How the units are linked:
j788 * j708
j788 ! j197
j788 % j356
j788 $ j671
j788 § j212
j788 ^ j439
j788 + j22
j249 * j14
j249 ! j935
j249 % j771
j249 $ j34
j249 § j825
j249 ^ j813
j249 + j945
j957 * j643
j957 ! j212
j957 % j140
j957 $ j59
j957 § j197
j957 ^ j440
j957 + j737
j945 * j487
j945 ! j297
j945 % j757
j945 $ j16
j945 § j793
j945 ^ j587
j945 + j249
j874 * j356
j874 ! j813
j874 % j708
j874 $ j774
j874 § j546
j874 ^ j935
j874 + j714
j653 * j671
j653 ! j407
j653 % j774
j653 $ j708
j653 § j446
j653 ^ j834
j653 + j385
j529 * j39
j529 ! j391
j529 % j387
j529 $ j345
j529 § j459
j529 ^ j115
j529 + j79
j771 * j689
j771 ! j308
j771 % j249
j771 $ j684
j771 § j479
j771 ^ j862
j771 + j757
j141 * j22
j141 ! j139
j141 % j714
j141 $ j385
j141 § j450
j141 ^ j316
j141 + j708
j308 * j439
j308 ! j771
j308 % j935
j308 $ j834
j308 § j833
j308 ^ j708
j308 + j316
j813 * j207
j813 ! j874
j813 % j862
j813 $ j26
j813 § j513
j813 ^ j249
j813 + j587
j741 * j749
j741 ! j277
j741 % j800
j741 $ j203
j741 § j984
j741 ^ j736
j741 + j186
j407 * j89
j407 ! j653
j407 % j26
j407 $ j862
j407 § j333
j407 ^ j684
j407 + j412
j678 * j736
j678 ! j948
j678 % j486
j678 $ j724
j678 § j765
j678 ^ j749
j678 + j250
j761 * j785
j761 ! j634
j761 % j984
j761 $ j419
j761 § j800
j761 ^ j805
j761 + j33
j348 * j904
j348 ! j250
j348 % j446
j348 $ j546
j348 § j774
j348 ^ j650
j348 + j948
j587 * j390
j587 ! j714
j587 % j139
j587 $ j765
j587 § j724
j587 ^ j945
j587 + j813
j89 * j407
j89 ! j671
j89 % j673
j89 $ j197
j89 § j59
j89 ^ j33
j89 + j805
j712 * j18
j712 ! j765
j712 % j385
j712 $ j714
j712 § j948
j712 ^ j968
j712 + j774
j737 * j918
j737 ! j826
j737 % j146
j737 $ j253
j737 § j750
j737 ^ j706
j737 + j957
j186 * j857
j186 ! j387
j186 % j391
j186 $ j580
j186 § j23
j186 ^ j255
j186 + j741
j684 * j33
j684 ! j834
j684 % j34
j684 $ j771
j684 § j899
j684 ^ j407
j684 + j785
j935 * j890
j935 ! j249
j935 % j308
j935 $ j21
j935 § j972
j935 ^ j874
j935 + j297
j724 * j146
j724 ! j192
j724 % j918
j724 $ j678
j724 § j587
j724 ^ j793
j724 + j513
j192 * j674
j192 ! j724
j192 % j450
j192 $ j948
j192 § j714
j192 ^ j441
j192 + j546
j106 * j948
j106 ! j736
j106 % j876
j106 $ j674
j106 § j18
j106 ^ j277
j106 + j904
j862 * j197
j862 ! j708
j862 % j813
j862 $ j407
j862 § j643
j862 ^ j771
j862 + j139
j833 * j345
j833 ! j479
j833 % j972
j833 $ j39
j833 § j308
j833 ^ j62
j833 + j131
j765 * j306
j765 ! j712
j765 % j412
j765 $ j587
j765 § j678
j765 ^ j16
j765 + j26
j689 * j771
j689 ! j439
j689 % j14
j689 $ j33
j689 § j440
j689 ^ j197
j689 + j419
j439 * j308
j439 ! j689
j439 % j890
j439 $ j459
j439 § j345
j439 ^ j788
j439 + j37
j385 * j844
j385 ! j412
j385 % j712
j385 $ j141
j385 § j718
j385 ^ j182
j385 + j653
j440 * j479
j440 ! j345
j440 % j580
j440 $ j391
j440 § j689
j440 ^ j957
j440 + j706
j37 * j316
j37 ! j419
j37 % j411
j37 $ j634
j37 § j993
j37 ^ j22
j37 + j439
j182 * j634
j182 ! j785
j182 % j968
j182 $ j316
j182 § j360
j182 ^ j385
j182 + j834
j39 * j529
j39 ! j899
j39 % j650
j39 $ j833
j39 § j834
j39 ^ j446
j39 + j360
j916 * j968
j916 ! j984
j916 % j634
j916 $ j411
j916 § j277
j916 ^ j18
j916 + j879
j749 * j741
j749 ! j117
j749 % j437
j749 $ j793
j749 § j16
j749 ^ j678
j749 + j857
j805 * j412
j805 ! j844
j805 % j306
j805 $ j750
j805 § j253
j805 ^ j761
j805 + j89
j459 * j834
j459 ! j33
j459 % j879
j459 $ j439
j459 § j529
j459 ^ j671
j459 + j634
j984 * j16
j984 ! j916
j984 % j761
j984 $ j487
j984 § j741
j984 ^ j306
j984 + j23
j390 * j587
j390 ! j614
j390 % j750
j390 $ j306
j390 § j146
j390 ^ j487
j390 + j207
j441 * j55
j441 ! j793
j441 % j131
j441 $ j117
j441 § j297
j441 ^ j192
j441 + j972
j34 * j23
j34 ! j21
j34 % j684
j34 $ j249
j34 § j857
j34 ^ j26
j34 + j16
j21 * j879
j21 ! j34
j21 % j834
j21 $ j935
j21 § j650
j21 ^ j774
j21 + j968
j139 * j750
j139 ! j141
j139 % j587
j139 $ j412
j139 § j918
j139 ^ j757
j139 + j862
j714 * j614
j714 ! j587
j714 % j141
j714 $ j712
j714 § j192
j714 ^ j297
j714 + j874
j18 * j712
j18 ! j306
j18 % j844
j18 $ j614
j18 § j106
j18 ^ j916
j18 + j49
j253 * j486
j253 ! j876
j253 % j736
j253 $ j737
j253 § j805
j253 ^ j800
j253 + j59
j437 * j800
j437 ! j360
j437 % j749
j437 $ j679
j437 § j785
j437 ^ j486
j437 + j899
j736 * j678
j736 ! j106
j736 % j253
j736 $ j146
j736 § j306
j736 ^ j741
j736 + j255
j546 ! j513
j546 % j62
j546 $ j348
j546 § j874
j546 ^ j972
j546 + j192
j844 * j385
j844 ! j805
j844 % j18
j844 $ j22
j844 § j876
j844 ^ j634
j844 + j671
j79 * j360
j79 ! j800
j79 % j277
j79 $ j993
j79 § j634
j79 ^ j876
j79 + j529
j360 * j79
j360 ! j437
j360 % j117
j360 $ j131
j360 § j182
j360 ^ j718
j360 + j39
j487 * j945
j487 ! j411
j487 % j419
j487 $ j984
j487 § j203
j487 ^ j390
j487 + j14
j972 * j154
j972 ! j825
j972 % j833
j972 $ j650
j972 § j935
j972 ^ j546
j972 + j441
j479 * j440
j479 ! j833
j479 % j825
j479 $ j899
j479 § j771
j479 ^ j643
j479 + j679
j904 * j348
j904 ! j255
j904 % j115
j904 § j49
j904 ^ j387
j904 + j106
j993 * j131
j993 ! j706
j993 % j55
j993 $ j79
j993 § j37
j993 ^ j826
j993 + j345
j718 * j876
j718 ! j486
j718 % j948
j718 $ j450
j718 § j385
j718 ^ j360
j718 + j446
j333 * j59
j333 ! j446
j333 % j250
j333 $ j643
j333 § j407
j333 ^ j899
j333 + j486
j614 * j714
j614 ! j390
j614 % j22
j614 $ j18
j614 § j674
j614 ^ j411
j614 + j356
j968 * j916
j968 ! j16
j968 % j182
j968 $ j297
j968 § j117
j968 ^ j712
j968 + j21
j207 * j813
j207 ! j356
j207 % j197
j207 $ j673
j207 § j140
j207 ^ j14
j207 + j390
j212 * j62
j212 ! j957
j212 $ j115
j212 § j788
j212 ^ j345
j212 + j826
j876 * j718
j876 ! j253
j876 % j106
j876 $ j826
j876 § j844
j876 ^ j79
j876 + j115
j140 * j513
j140 % j957
j140 $ j255
j140 § j207
j140 ^ j580
j140 + j146
j306 * j765
j306 ! j18
j306 % j805
j306 $ j390
j306 § j736
j306 ^ j984
j306 + j673
j899 * j391
j899 ! j39
j899 % j857
j899 $ j479
j899 § j684
j899 ^ j333
j899 + j437
j671 * j653
j671 ! j89
j671 % j49
j671 $ j788
j671 § j115
j671 ^ j459
j671 + j844
j800 * j437
j800 ! j79
j800 % j741
j800 $ j706
j800 § j761
j800 ^ j253
j800 + j391
j706 * j679
j706 ! j993
j706 % j203
j706 $ j800
j706 § j419
j706 ^ j737
j706 + j440
j345 * j833
j345 ! j440
j345 % j154
j345 $ j529
j345 § j439
j345 ^ j212
j345 + j993
j774 * j49
j774 ! j26
j774 % j653
j774 $ j874
j774 § j348
j774 ^ j21
j774 + j712
j356 * j874
j356 ! j207
j356 % j788
j356 $ j49
j356 ^ j890
j356 + j614
j277 * j117
j277 ! j741
j277 % j79
j277 $ j55
j277 § j916
j277 ^ j106
j277 + j387
j16 * j984
j16 ! j968
j16 % j785
j16 $ j945
j16 § j749
j16 ^ j765
j16 + j34
j419 * j757
j419 ! j37
j419 % j487
j419 $ j761
j419 § j706
j419 ^ j750
j419 + j689
j918 * j737
j918 ! j450
j918 % j724
j918 $ j486
j918 § j139
j918 ^ j679
j918 + j643
j250 * j255
j250 ! j348
j250 % j333
j250 $ j513
j250 § j26
j250 ^ j857
j250 + j678
j879 * j21
j879 ! j23
j879 % j459
j879 $ j890
j879 § j387
j879 ^ j49
j879 + j916
j750 * j139
j750 ! j22
j750 % j390
j750 $ j805
j750 § j737
j750 ^ j419
j750 + j197
j673 * j26
j673 ! j49
j673 % j89
j673 $ j207
j673 § j255
j673 ^ j23
j673 + j306
j387 * j650
j387 ! j186
j387 % j529
j387 $ j154
j387 § j879
j387 ^ j904
j387 + j277
j890 * j935
j890 ! j14
j890 % j439
j890 $ j879
j890 § j154
j890 ^ j356
j890 + j411
j55 * j441
j55 ! j203
j55 % j993
j55 $ j277
j55 § j411
j55 ^ j674
j55 + j154
j22 * j141
j22 ! j750
j22 % j614
j22 $ j844
j22 § j826
j22 ^ j37
j22 + j788
j580 * j825
j580 ! j154
j580 % j440
j580 $ j186
j580 § j14
j580 ^ j140
j580 + j203
j679 * j706
j679 ! j131
j679 % j793
j679 $ j437
j679 § j757
j679 ^ j918
j679 + j479
j154 * j972
j154 ! j580
j154 % j345
j154 $ j387
j154 § j890
j154 + j55
j450 * j826
j450 ! j918
j450 % j192
j450 $ j718
j450 § j141
j450 ^ j131
j450 + j62
j785 * j761
j785 ! j182
j785 % j16
j785 $ j757
j785 § j437
j785 ^ j412
j785 + j684
j650 * j387
j650 ! j857
j650 % j39
j650 $ j972
j650 § j21
j650 ^ j348
j650 + j117
j297 * j411
j297 ! j945
j297 % j316
j297 $ j968
j297 § j441
j297 ^ j714
j297 + j935
j793 * j203
j793 ! j441
j793 % j679
j793 $ j749
j793 § j945
j793 ^ j724
j793 + j825
j948 * j106
j948 ! j678
j948 % j718
j948 $ j192
j948 § j712
j948 ^ j117
j948 + j348
j486 * j253
j486 ! j718
j486 % j678
j486 $ j918
j486 § j412
j486 ^ j437
j486 + j333
j115 * j446
j115 ! j59
j115 % j904
j115 $ j212
j115 § j671
j115 ^ j529
j115 + j876
j643 * j957
j643 ! j62
j643 % j513
j643 $ j333
j643 § j862
j643 ^ j479
j643 + j918
j59 * j333
j59 ! j115
j59 % j255
j59 $ j957
j59 § j89
j59 ^ j391
j59 + j253
j757 * j419
j757 ! j316
j757 % j945
j757 $ j785
j757 § j679
j757 ^ j139
j757 + j771
j391 * j899
j391 ! j529
j391 % j186
j391 $ j440
j391 § j33
j391 ^ j59
j391 + j800
j634 * j182
j634 ! j761
j634 % j916
j634 $ j37
j634 § j79
j634 ^ j844
j634 + j459
j117 * j277
j117 ! j749
j117 % j360
j117 $ j441
j117 § j968
j117 ^ j948
j117 + j650
j255 * j250
j255 ! j904
j255 % j59
j255 $ j140
j255 § j673
j255 ^ j186
j255 + j736
j446 * j115
j446 ! j333
j446 % j348
j446 $ j62
j446 § j653
j446 ^ j39
j446 + j718
j23 * j34
j23 ! j879
j23 % j33
j23 $ j14
j23 § j186
j23 ^ j673
j23 + j984
j49 * j774
j49 ! j673
j49 % j671
j49 $ j356
j49 § j904
j49 ^ j879
j49 + j18
j26 * j673
j26 ! j774
j26 % j407
j26 $ j813
j26 § j250
j26 ^ j34
j26 + j765
j33 * j684
j33 ! j459
j33 % j23
j33 $ j689
j33 § j391
j33 ^ j89
j33 + j761
j674 * j192
j674 ! j146
j674 % j826
j674 $ j106
j674 § j614
j674 ^ j55
j513 * j140
j513 ! j546
j513 % j643
j513 $ j250
j513 § j813
j513 ^ j825
j513 + j724
j146 * j724
j146 ! j674
j146 % j737
j146 $ j736
j146 § j390
j146 ^ j203
j146 + j140
j62 * j212
j62 ! j643
j62 % j546
j62 $ j446
j62 § j708
j62 ^ j833
j62 + j450
j412 * j805
j412 ! j385
j412 % j765
j412 $ j139
j412 § j486
j412 ^ j785
j412 + j407
j834 * j459
j834 ! j684
j834 % j21
j834 $ j308
j834 § j39
j834 ^ j653
j834 + j182
j131 * j993
j131 ! j679
j131 % j441
j131 $ j360
j131 § j316
j131 ^ j450
j131 + j833
j826 * j450
j826 ! j737
j826 % j674
j826 $ j876
j826 § j22
j826 ^ j993
j826 + j212
j857 * j186
j857 ! j650
j857 % j899
j857 $ j825
j857 § j34
j857 ^ j250
j857 + j749
j203 * j793
j203 ! j55
j203 % j706
j203 $ j741
j203 § j487
j203 ^ j146
j203 + j580
j411 * j297
j411 ! j487
j411 % j37
j411 $ j916
j411 § j55
j411 ^ j614
j411 + j890
j14 * j249
j14 ! j890
j14 % j689
j14 $ j23
j14 § j580
j14 ^ j207
j14 + j487
j708 * j788
j708 ! j862
j708 % j874
j708 $ j653
j708 § j62
j708 ^ j308
j708 + j141
j316 * j37
j316 ! j757
j316 % j297
j316 $ j182
j316 § j131
j316 ^ j141
j316 + j308
j197 * j862
j197 ! j788
j197 % j207
j197 $ j89
j197 § j957
j197 ^ j689
j197 + j750
j825 * j580
j825 ! j972
j825 % j479
j825 $ j857
j825 § j249
j825 ^ j513
j825 + j793

In the rows, zero is written as 68.

The rows follow the links: the fewer symbols apart two units are, the more alike their rows tend to be.

Each row is also shifted at random along 4 hidden directions that mean nothing.

Some units, each with a row of numbers:
j487:   41    71    59    51    88    68    59    61    76    77    56    78    68    65    73    63    85    72    70    62    65    52    72    72    66    63    75    63    67    76    68    88    68    55    73    73    62    67    80    74    66    63    82    73
j212:   70    60    72    59    56    63    60    80    63    80    72    69    77    62    62    76    55    52    67    65    65    53    60    58    64    57    56    70    69    71    77    71    76    57    73    63    76    72    56    57    65    73    62    64
j876:   45    76    65    66    70    58    64    76    63    51    67    76    72    83    73    79    50    53    67    50    64    84    77    63    57    64    78    77    72    78    75    60    69    72    78    66    72    77    74    61    69    76    52    50
j737:   88    79    78    67    75    55    79    61    62    79    58    67    78    55    69    76    79    56    69    58    65    61    75    61    68    58    76    78    68    67    49    63    76    57    69    52    63    69    65    78    71    79    78    73
j678:   69    75    62    71    68    72    53    57    60    62    58    65    59    80    67    72    81    80    67    85    69    67    75    53    85    65    73    75    63    67    72    76    69    83    65    80    59    74    74    83    67    53    78    70
j833:   92    62    69    77    57    68    93    69    70    74    85    68    58    71    68    76    49    63    68    79    77    59    63    62    51    86    68    77    68    68    75    42    62    78    56    64    71    59    62    59    71    69    53    47
j671:   65    61    71    66    51    64    67    74    63    54    81    75    72    76    66    60    52    57    69    61    65    79    63    78    64    69    63    63    68    71    74    61    70    71    72    63    72    74    65    56    69    79    53    58
j192:   60    83    63    96    69    61   112    74    56    69    70    62    55    55    67    79    55    90    67    64    72    75    75    70    46    75    87    77    68    58    50    55    58    66    62    68    74    66    65    62    70    80    41    77
j440:   84    62    72    60    66    55    81    64    76    74    79    71    76    52    74    79    75    58    69    52    65    63    61    63    59    75    65    79    68    69    47    65    69    58    67    56    63    59    53    68    66    80    81    62
j308:   64    58    71    69    57    79    81    71    71    76    78    67    64    79    61    60    47    57    66    83    67    51    64    69    56    82    62    57    64    65    88    49    67    77    68    70    70    62    73    62    67    62    57    49
j141:   51    72    81    79    68    75    79    75    58    76    56    58    68    75    57    56    52    59    68    79    67    55    76    74    64    63    73    56    73    61    77    50    69    70    74    61    74    72    74    71    72    66    50    66
j26:   61    63    65    82    54    71    72    61    61    56    76    61    65    70    72    62    81    79    67    68    62    86    61    81    74    62    63    58    72    60    47    71    58    65    74    70    62    73    61    66    73    66    78    80
j441:   66    77    62    69    85    67    74    80    73    78    58    62    67    54    63    77    59    79    68    69    68    59    70    62    56    69    74    78    68    63    70    71    61    55    62    67    75    58    64    63    65    60    53    83
j844:   46    77    78    66    71    64    76    79    60    54    62    67    69    79    60    58    51    54    70    61    64    84    76    76    69    66    76    53    72    66    70    60    80    77    79    65    75    74    71    67    74    87    48    68
j253:   75    82    72    68    68    57    75    57    61    53    65    73    69    71    76    80    76    59    68    57    68    85    75    61    74    69    80    74    70    71    54    59    75    75    68    63    63    72    67    80    71    84    80    58
j450:  126    75    85    72    64    71    75    71    57    81    51    60    66    56    49    68    51    62    65    98    82    45    74    50    80    68    69    71    58    59    85    53    82    80    46    64    72    68    65    77    61    64    52    68
j826:   89    78    79    62    76    57    64    83    66    81    52    64    85    53    61    79    55    53    72    57    66    56    70    60    61    52    71    77    66    66    75    70    73    55    70    55    76    71    64    61    64    72    52    71
j712:   75    78    67    81    72    74    63    76    59    57    57    58    63    70    59    58    58    80    69    75    66    79    73    75    73    60    74    59    66    58    73    70    64    70    67    76    76    74    74    67    71    63    49    81
j580:   80    61    62    55    64    61    71    61    71    77    74    73    63    56    70    76    80    82    66    64    75    53    62    60    66    75    58    74    65    71    65    81    75    66    54    72    62    61    61    70    63    72    81    70
j34:   42    62    62    78    72    70    64    60    76    58    81    58    72    70    75    60    85    81    67    60    57    92    59    84    70    69    61    61    74    61    47    75    54    59    84    71    64    60    59    62    75    62    81    83
j345:  108    59    67    44    66    64    53    80    77    83    68    76    77    61    60    75    55    55    69    67    70    47    61    53    65    66    53    79    59    76    90    72    76    62    57    62    73    65    64    55    62    62    61    60
j419:   81    83    83    69    81    58   108    59    67    69    65    62    67    56    71    60    73    65    65    55    68    73    72    87    62    82    85    56    72    58    39    52    79    69    68    55    63    55    66    78    77    95    69    75
j800:   57    79    80    56    81    57    64    58    74    60    59    65    73    73    66    75    75    55    67    64    66    78    73    56    81    73    72    72    71    67    58    62    82    73    74    60    62    57    69    81    73    78    79    65
j37:   68    76    69    55    83    65    76    74    74    76    65    74    69    67    66    58    50    56    65    57    66    60    75    79    54    76    76    60    71    76    73    61    71    65    68    63    75    63    78    64    68    74    50    57
j297:   37    78    68    72    88    73    63    78    75    79    54    57    73    53    62    60    61    75    71    67    60    60    73    77    61    63    69    55    68    58    70    79    60    51    76    66    78    62    71    62    68    58    53    89
j250:   51    64    61    90    59    63    60    67    68    54    82    60    75    65    75    79    86    79    68    58    55    89    56    67    67    53    63    79    75    60    41    77    49    52    82    67    64    72    52    60    71    56    79    85
j486:   69    74    78    70    66    75    50    57    59    61    51    64    69    81    65    74    73    54    72    89    69    67    75    49    91    63    70    76    66    65    75    56    73    80    69    68    60    74    72    89    70    55    82    58
j718:   68    80    76    79    73    69    58    78    65    57    60    62    76    67    60    76    50    53    66    72    66    77    74    60    70    60    73    77    69    64    76    59    59    68    75    63    75    73    66    66    68    58    53    63
j529:   90    55    75    49    61    62    53    75    73    59    70    71    73    72    56    73    53    55    65    73    69    72    63    50    79    73    56    76    62    73    90    64    83    79    61    64    74    59    59    64    65    72    59    57
j714:   50    82    74    83    78    74    72    80    60    80    55    57    68    53    60    58    61    79    71    71    63    63    72    78    59    56    75    57    69    55    65    74    60    55    72    66    77    73    68    62    70    63    49    90
j706:   68    74    75    50    85    61    62    63    74    82    56    69    80    63    68    75    79    52    66    62    64    53    74    59    73    67    68    78    67    71    61    69    77    58    75    61    61    59    70    81    64    69    77    67
j79:   51    74    86    50    84    58    47    80    74    67    51    62    80    72    52    69    54    53    68    75    63    72    74    56    84    64    66    70    70    65    81    71    83    67    79    65    73    58    63    70    69    71    53    75
j390:   77    77    60    61    74    68    65    63    63    80    57    71    65    55    71    57    85    79    69    63    71    51    73    76    66    60    75    60    61    72    62    84    73    61    58    69    63    77    81    80    61    69    81    75
j117:   71    78    63    74    84    71    63    80    74    57    61    64    61    74    63    74    55    83    66    74    67    81    77    62    68    75    76    79    69    64    75    73    61    70    71    72    74    59    69    65    72    61    52    76
j546:   72    53    55    68    51    78    52    77    67    81    71    71    60    64    62    75    61    74    66    83    74    42    61    52    62    61    53    79    59    73    95    76    57    68    52    74    71    80    69    63    54    47    60    57
j89:   95    58    67    57    48    72    49    60    61    57    76    77    74    71    73    56    79    52    69    62    71    72    62    74    76    61    60    62    62    80    70    66    73    71    58    64    58    80    73    70    62    69    85    50
j757:   29    71    65    71    87    75    68    58    77    79    63    67    75    76    80    62    80    54    67    67    59    58    74    77    56    69    82    60    74    69    59    55    50    55    86    67    62    66    83    75    70    55    79    55
j948:   69    76    51    78    70    75    51    76    67    55    64    71    60    81    72    82    58    80    69    66    69    76    75    56    60    61    76    82    69    74    83    74    53    71    68    78    70    79    82    65    66    52    52    57
j918:   54    74    63    81    71    72    74    56    62    78    62    71    68    80    80    81    77    55    67    72    65    54    77    58    58    64    80    80    68    73    65    51    55    69    71    70    57    78    80    80    67    57    79    47
j793:   45    78    64    72    86    64    68    63    75    81    55    62    70    58    71    77    85    79    69    72    66    57    73    60    67    65    73    75    69    60    57    74    60    54    74    70    62    58    66    77    68    59    78    84
j771:   65    54    81    63    63    80    62    59    74    82    70    62    77    64    65    55    77    50    66    79    65    47    60    74    75    67    54    58    68    64    68    54    64    63    72    61    64    63    65    73    68    54    86    65
j736:   62    79    66    62    74    60    55    60    62    62    54    68    65    73    65    73    80    74    69    65    64    76    72    55    85    60    72    75    68    69    64    85    79    65    73    75    63    74    70    81    69    72    78    83
j984:   79    75    64    50    85    67    52    62    75    60    58    71    67    67    70    57    85    77    68    64    67    75    73    76    81    69    71    60    66    70    63    83    74    68    66    73    62    65    75    79    64    71    81    73
j673:   65    56    61    60    52    69    51    59    63    59    75    73    64    78    71    58    80    81    68    65    70    71    60    71    80    63    58    59    66    75    68    85    77    73    67    78    62    77    70    70    67    67    85    70
j412:   91    76    78    79    68    79    61    58    59    57    58    64    68    68    67    55    79    58    71    81    73    73    75    72    82    65    75    60    64    62    64    52    68    78    61    62    63    77    76    82    65    62    75    64

From each start, follow one symbol. Which unit do you reach?
Answers are names.
---
  75    71    79    61    91    78    30    87    75    68    47    59    90    60    53    57    56    45    66    77    60    71    69    72    82    52    64    57    69    61    82    69    61    56    75    62    78    65    74    64    62    43    60    76
%	j968
---
  55    77    70    70    89    76    56    61    79    58    60    62    77    76    75    61    79    52    70    65    61    82    73    80    74    68    77    61    70    69    57    55    53    64    77    61    64    66    79    77    69    54    78    62
%	j16
---
  64    59    53    67    51    60    68    71    65    51    84    78    55    78    73    79    55    81    64    53    69    82    63    64    58    72    70    79    70    79    77    76    68    78    68    78    71    75    66    54    67    78    56    57
!	j255
---
  98    75    75    63    68    65    83    71    58    76    62    77    64    64    63    56    50    61    68    66    74    53    77    74    58    72    76    60    63    74    83    55    78    78    52    66    71    77    82    70    65    80    48    54
^	j37
---
  65    70    69    50    85    70    63    80    71    84    53    70    66    58    59    55    59    79    66    70    69    48    74    67    69    65    71    55    65    70    83    88    79    65    58    73    74    66    76    70    60    67    58    75
^	j614
---
  62    77    71    62    68    65    63    58    57    59    55    68    61    76    68    53    82    83    67    69    65    76    75    71    87    63    74    57    70    68    65    83    85    74    73    77    60    75    77    84    70    77    77    80
$	j390
---
  76    58    66    77    50    79    60    74    64    58    81    69    68    77    66    57    53    57    69    73    69    73    63    75    67    65    62    63    65    70    82    51    59    75    64    65    72    79    74    57    64    58    60    51
+	j385
---
  53    59    61    84    52    69    69    77    60    54    77    62    59    74    64    78    60    81    68    73    63    83    60    60    69    61    64    74    70    62    72    69    59    71    75    74    69    72    53    55    77    65    56    74
%	j446
---
  85    74    50    67    84    77    41    63    85    55    66    77    72    77    88    81    81    49    72    59    69    75    71    62    63    68    78    84    65    82    66    56    45    62    66    64    58    73    83    74    57    44    83    40
%	j749
---
  35    58    66    68    64    72    68    61    72    80    71    60    67    64    70    76    83    77    68    77    61    51    61    58    70    67    56    75    71    62    62    77    60    59    74    75    64    57    57    68    70    55    86    80
^	j513
---
  91    62    67    76    52    79    62    60    67    79    76    70    74    64    76    61    78    53    67    72    71    52    62    77    64    63    62    65    64    69    65    57    55    62    60    63    61    82    72    72    62    51    85    51
%	j813
---
  95    77    70    66    79    58    95    74    69    73    69    76    66    62    68    77    52    63    65    56    75    63    75    64    51    83    80    79    67    72    67    55    73    73    57    62    72    58    68    66    69    87    48    54
§	j37
---
  66    57    82    69    72    68    47    80    76    61    68    57    85    63    61    74    56    51    69    72    59    78    58    61    75    59    56    73    71    60    72    61    60    57    78    59    73    59    54    51    69    56    60    76
*	j529
---
  75    81    65    63    83    57    67    60    73    55    64    67    66    65    71    73    85    81    69    55    64    87    74    63    74    70    78    75    72    66    48    80    71    65    73    67    64    55    65    73    70    80    73    82
!	j277
---
  77    61    70    53    63    64    78    77    74    77    73    68    65    55    59    58    58    82    68    65    70    57    61    75    63    71    56    57    63    68    73    84    83    68    58    73    73    59    62    56    65    82    56    83
§	j154
---
  72    77    53    76    87    78    61    83    78    56    64    71    63    66    69    59    60    80    68    60    64    85    72    83    59    72    83    62    69    64    67    72    48    62    74    70    73    67    80    60    67    59    56    69
$	j297
---
  84    60    54    71    65    74    55    79    78    54    79    65    69    69    65    80    59    80    66    67    68    81    60    62    64    70    64    81    69    67    74    75    53    66    72    71    73    60    58    52    65    56    57    75
*	j387
---
  48    74    68    68    77    72    65    71    74    58    61    69    62    88    68    79    48    55    71    80    65    73    77    56    64    80    77    77    68    70    84    50    62    78    71    71    71    60    78    70    74    59    54    47
!	j437
---
  64    51    59    50    51    73    66    48    73    55    81    89    48   102    82    58    73    58    64    71    76    67    65    68    73    93    63    63    61    87    84    52    79   100    54    80    53    67    88    79    68    74    85    21
+	j761
